Below is a small trained network, with its code and all its weights. Each question gives an input and a target symbol and asks what happens when units are switched off, that is, made to give their printed mean instead of their output.

import numpy as np


def w(rows, s, z=0):
    codes = np.array(rows[::2]) - 128.0
    scale = np.full(codes.shape[1], s)
    scale[-1] = z or s
    return codes * scale


def norm(h):
    return h / np.sqrt((h * h).mean(-1, keepdims=True) + 1e-5)


def softmax(a):
    e = np.exp(a - a.max(-1, keepdims=True))
    return e / e.sum(-1, keepdims=True)


def log_softmax(a):
    a = a - a.max(-1, keepdims=True)
    return a - np.log(np.exp(a).sum(-1, keepdims=True))


def net(x, mask):
    ids = ['Παγδζηθλμτφ'.index(c) for c in x.split()]
    T = len(ids)
    res = E[ids] + P[:T]
    u = 0
    for l in range(2):
        r = norm(res)
        for j in range(3):
            rows = slice(3 * j, 3 * j + 3)
            q, k, v = (r @ M[l][rows].T for M in (Q, K, V))
            z = softmax(np.where(np.tri(T) > 0, q @ k.T / 3**0.5, -1e9)) @ v
            o = O[l][rows]
            res = res + np.where(mask[u + j], z, o[:, -1]) @ o[:, :-1]
        u += 3
    return log_softmax(norm(res)[-1] @ U[:, :-1].T + U[:, -1])


Q, K, V, O = {}, {}, {}, {}
E = w([
[138,126,102,165,137,103,147,126,96,132,133],'Π',
[139,142,132,142,152,104,100,104,157,139,156],'α',
[109,136,149,105,124,145,110,153,160,159,127],'γ',
[92,106,142,142,119,135,102,102,105,132,112],'δ',
[124,143,168,146,157,115,130,178,107,134,127],'ζ',
[138,116,110,166,134,168,151,127,151,147,132],'η',
[153,84,147,140,104,109,124,148,134,131,113],'θ',
[149,95,196,7,179,126,255,45,121,105,130],'λ',
[91,166,100,139,151,148,136,135,122,143,137],'μ',
[105,108,84,111,127,112,121,143,138,131,134],'τ',
[159,168,111,126,118,135,114,122,132,107,88],'φ',
],0.0099)
P = w([
[161,134,146,85,62,167,112,115,95,60,192],'0',
[39,152,85,219,96,44,102,160,226,109,92],'1',
[84,96,108,160,134,98,125,132,176,120,76],'2',
[98,93,120,138,168,85,113,138,162,179,57],'3',
[110,63,105,128,188,105,137,132,157,225,63],'4',
[126,83,87,118,236,107,159,115,143,251,16],'5',
],0.0027)
Q[0] = w([
[109,105,136,91,121,116,136,68,136,121,106],'L0H1',
[95,153,114,195,50,135,90,168,135,109,191],'L0H1',
[119,132,134,179,134,137,55,180,114,153,139],'L0H1',
[169,163,120,126,67,170,70,140,107,97,147],'L0H2',
[211,165,72,142,80,161,3,185,90,111,120],'L0H2',
[131,138,147,103,93,161,97,113,98,69,150],'L0H2',
[114,146,103,193,150,102,82,165,143,184,46],'L0H3',
[204,157,71,141,132,122,126,176,173,119,162],'L0H3',
[179,143,133,174,117,172,84,153,112,133,138],'L0H3',
],0.0049)
K[0] = w([
[161,139,136,136,193,110,161,163,133,166,114],'L0H1',
[141,175,96,170,60,130,50,146,97,102,107],'L0H1',
[118,137,105,117,64,169,125,135,138,97,179],'L0H1',
[82,95,116,163,130,92,121,153,96,166,216],'L0H2',
[98,93,148,156,94,179,120,158,94,165,253],'L0H2',
[118,111,102,174,151,85,128,163,168,183,158],'L0H2',
[112,71,155,77,123,177,165,103,100,99,235],'L0H3',
[44,62,169,139,106,156,94,107,76,160,92],'L0H3',
[71,78,95,99,123,118,99,134,101,144,177],'L0H3',
],0.0047)
V[0] = w([
[119,131,77,239,101,113,24,223,152,193,116],'L0H1',
[123,140,171,38,129,125,235,47,120,64,138],'L0H1',
[119,131,86,224,106,115,40,205,151,175,116],'L0H1',
[129,162,86,172,91,146,43,172,146,107,102],'L0H2',
[132,97,161,97,153,111,195,97,109,177,159],'L0H2',
[128,122,107,155,141,145,77,149,138,117,123],'L0H2',
[166,116,106,159,130,153,44,185,92,217,147],'L0H3',
[142,83,204,9,203,140,254,59,90,134,147],'L0H3',
[131,129,125,128,122,127,131,125,127,139,130],'L0H3',
],0.0024)
O[0] = w([
[44,178,175,234,58,63,116,168,192,42,122,214],'L0H1',
[191,83,92,41,197,178,147,91,84,179,123,63],'L0H1',
[56,174,168,222,65,67,115,164,183,64,121,205],'L0H1',
[70,153,135,171,111,49,159,153,171,171,59,248],'L0H2',
[166,118,131,108,118,187,108,114,101,90,190,12],'L0H2',
[111,147,138,146,98,96,136,138,135,170,117,170],'L0H2',
[85,196,179,178,32,76,176,120,174,64,149,129],'L0H3',
[214,63,65,63,180,251,51,159,51,147,193,3],'L0H3',
[132,129,134,129,124,129,132,127,127,131,129,125],'L0H3',
],0.0026,0.0019)
Q[1] = w([
[151,103,71,158,78,152,109,158,160,98,209],'L1H1',
[93,140,190,174,54,89,122,130,134,98,60],'L1H1',
[21,201,109,249,70,95,150,141,207,85,123],'L1H1',
[152,136,68,134,132,149,15,195,127,167,68],'L1H2',
[167,112,69,145,112,254,41,155,73,127,170],'L1H2',
[151,112,129,64,151,159,89,104,71,138,156],'L1H2',
[65,127,149,189,170,92,106,158,191,166,166],'L1H3',
[121,164,172,99,98,60,179,105,227,69,92],'L1H3',
[186,139,92,84,139,157,48,194,154,148,219],'L1H3',
],0.0069)
K[1] = w([
[144,138,81,201,48,120,46,142,168,64,118],'L1H1',
[142,119,204,92,19,171,124,126,70,34,197],'L1H1',
[122,178,129,129,58,189,88,134,95,12,241],'L1H1',
[103,72,121,81,188,117,151,121,131,243,51],'L1H2',
[88,95,80,182,193,110,161,128,181,200,22],'L1H2',
[114,150,150,135,162,5,154,149,184,128,35],'L1H2',
[189,153,153,67,193,175,76,144,102,178,218],'L1H3',
[152,159,154,84,26,147,83,112,130,3,217],'L1H3',
[143,162,117,111,216,46,163,126,243,186,84],'L1H3',
],0.0063)
V[1] = w([
[119,131,209,62,90,209,155,216,159,144,67],'L1H1',
[118,38,248,134,139,68,184,105,71,124,194],'L1H1',
[212,31,122,150,84,96,108,176,189,118,126],'L1H1',
[45,117,38,35,117,87,151,159,136,105,131],'L1H2',
[242,199,131,134,123,87,139,131,94,70,42],'L1H2',
[145,152,97,186,173,196,252,172,191,166,212],'L1H2',
[135,57,78,180,51,191,185,69,97,118,66],'L1H3',
[74,150,170,176,165,187,70,28,132,153,87],'L1H3',
[160,128,142,81,98,134,98,46,253,132,147],'L1H3',
],0.0056)
O[1] = w([
[144,84,126,75,107,191,101,213,254,136,161,179],'L1H1',
[203,135,85,120,151,82,99,55,148,177,231,77],'L1H1',
[181,123,157,155,92,77,146,179,136,230,84,119],'L1H1',
[58,163,81,36,131,99,170,139,117,148,140,118],'L1H2',
[172,55,120,112,151,147,99,186,82,78,36,180],'L1H2',
[144,127,196,174,181,133,255,117,168,128,141,1],'L1H2',
[147,69,34,152,26,183,167,95,130,139,126,175],'L1H3',
[95,132,103,181,148,200,65,59,162,117,131,162],'L1H3',
[132,155,212,92,112,178,119,71,120,199,71,188],'L1H3',
],0.0062,0.0039)
U = w([
[181,107,74,197,123,48,187,120,20,77,144,79],'Π',
[137,189,219,172,177,105,78,60,77,151,92,122],'α',
[91,177,202,69,123,194,77,166,242,170,157,26],'γ',
[98,133,47,155,61,161,41,63,144,135,183,135],'δ',
[169,93,131,161,207,83,81,207,165,85,202,196],'ζ',
[146,116,158,213,76,191,228,101,172,163,117,139],'η',
[227,98,128,131,41,72,97,173,138,227,129,44],'θ',
[198,79,117,33,177,165,162,67,135,122,138,199],'λ',
[36,156,120,127,194,153,184,117,151,2,160,57],'μ',
[51,189,117,45,71,73,190,145,71,196,130,89],'τ',
[116,81,131,115,132,195,91,209,66,90,37,253],'φ',
],0.0049,0.0016)

Each question gives the input, a string of symbols that net reads in full, and the target symbol t.
The units are the heads (3 rows each of Q, K, V and O). Each row of codes is followed by its name. A weight is (code - 128) times the scale printed after its matrix; where a second scale follows, it is the last column's (O and U).
mask holds one flag per head, layer by layer. A switched-off head (its flag False) gives its mean, the last column of its rows in O, instead of its output. The means were averaged over made-up inputs and are rounded, as every weight is.
A unit's drop is (log p(t) with every unit on - log p(t) with that unit switched off) / (log p(t) with every unit on - log p(t) with every unit switched off).
The circuit of an input: a set's keep is (log p(t) with only the set's units on - log p(t) with every unit switched off) / (log p(t) with every unit on - log p(t) with every unit switched off). Starting from all 6 units, units are removed one at a time, each time the one whose removal leaves the highest keep (on an exact tie, the one counted first), for as long as the keep stays at least 0.8.
circuit, biggest first: the units of the circuit, biggest drop first
most important unit: the unit with the biggest drop
which heads matter: for each layer, one digit per head in row order, 1 if its drop is at least 0.15 and else 0, layers parted by /
drop when u is switched off: that unit's drop, to one decimal
input μ θ α, target μ: which heads matter	000 / 100
input μ ζ μ τ θ τ, target μ: circuit, biggest first	(L1H1 L1H2)
input φ δ λ α, target α: which heads matter	000 / 101
input θ φ θ, target θ: circuit, biggest first	(L1H1)
input δ δ δ Π θ, target δ: which heads matter	000 / 000
input φ μ φ μ λ δ, target δ: which heads matter	000 / 101
input α τ τ ζ φ φ, target α: which heads matter	000 / 101
input Π τ δ φ δ θ, target Π: circuit, biggest first	(L1H1 L1H3)
input φ η η, target φ: which heads matter	000 / 010
input θ δ α γ γ, target θ: which heads matter	000 / 100
input δ θ τ θ δ α, target δ: circuit, biggest first	(L1H3 L1H2)
input τ φ η, target τ: which heads matter	000 / 010
input φ λ α φ τ, target τ: circuit, biggest first	(L1H2 L0H3 L1H1)
input φ φ φ δ λ τ, target τ: circuit, biggest first	(L1H2 L0H3)
input η φ η φ τ, target η: which heads matter	000 / 010
input λ α φ η δ, target δ: circuit, biggest first	(L1H3 L1H2 L0H3)
input η δ γ φ ζ, target η: circuit, biggest first	(L1H2)
input μ τ τ μ τ δ, target μ: circuit, biggest first	(L1H1 L1H2)
input α τ Π, target α: which heads matter	000 / 001
input γ φ λ Π, target Π: circuit, biggest first	(L1H1 L0H3 L1H3)
input λ φ γ η, target η: circuit, biggest first	(L1H2 L0H3)
input μ γ γ φ, target μ: most important unit	L1H1
input γ α δ α τ, target γ: circuit, biggest first	(L1H1 L1H3)
input μ δ η τ φ η, target μ: which heads matter	000 / 100
input Π η α, target Π: which heads matter	000 / 101
input η φ δ, target η: drop when L1H2 is switched off	0.5
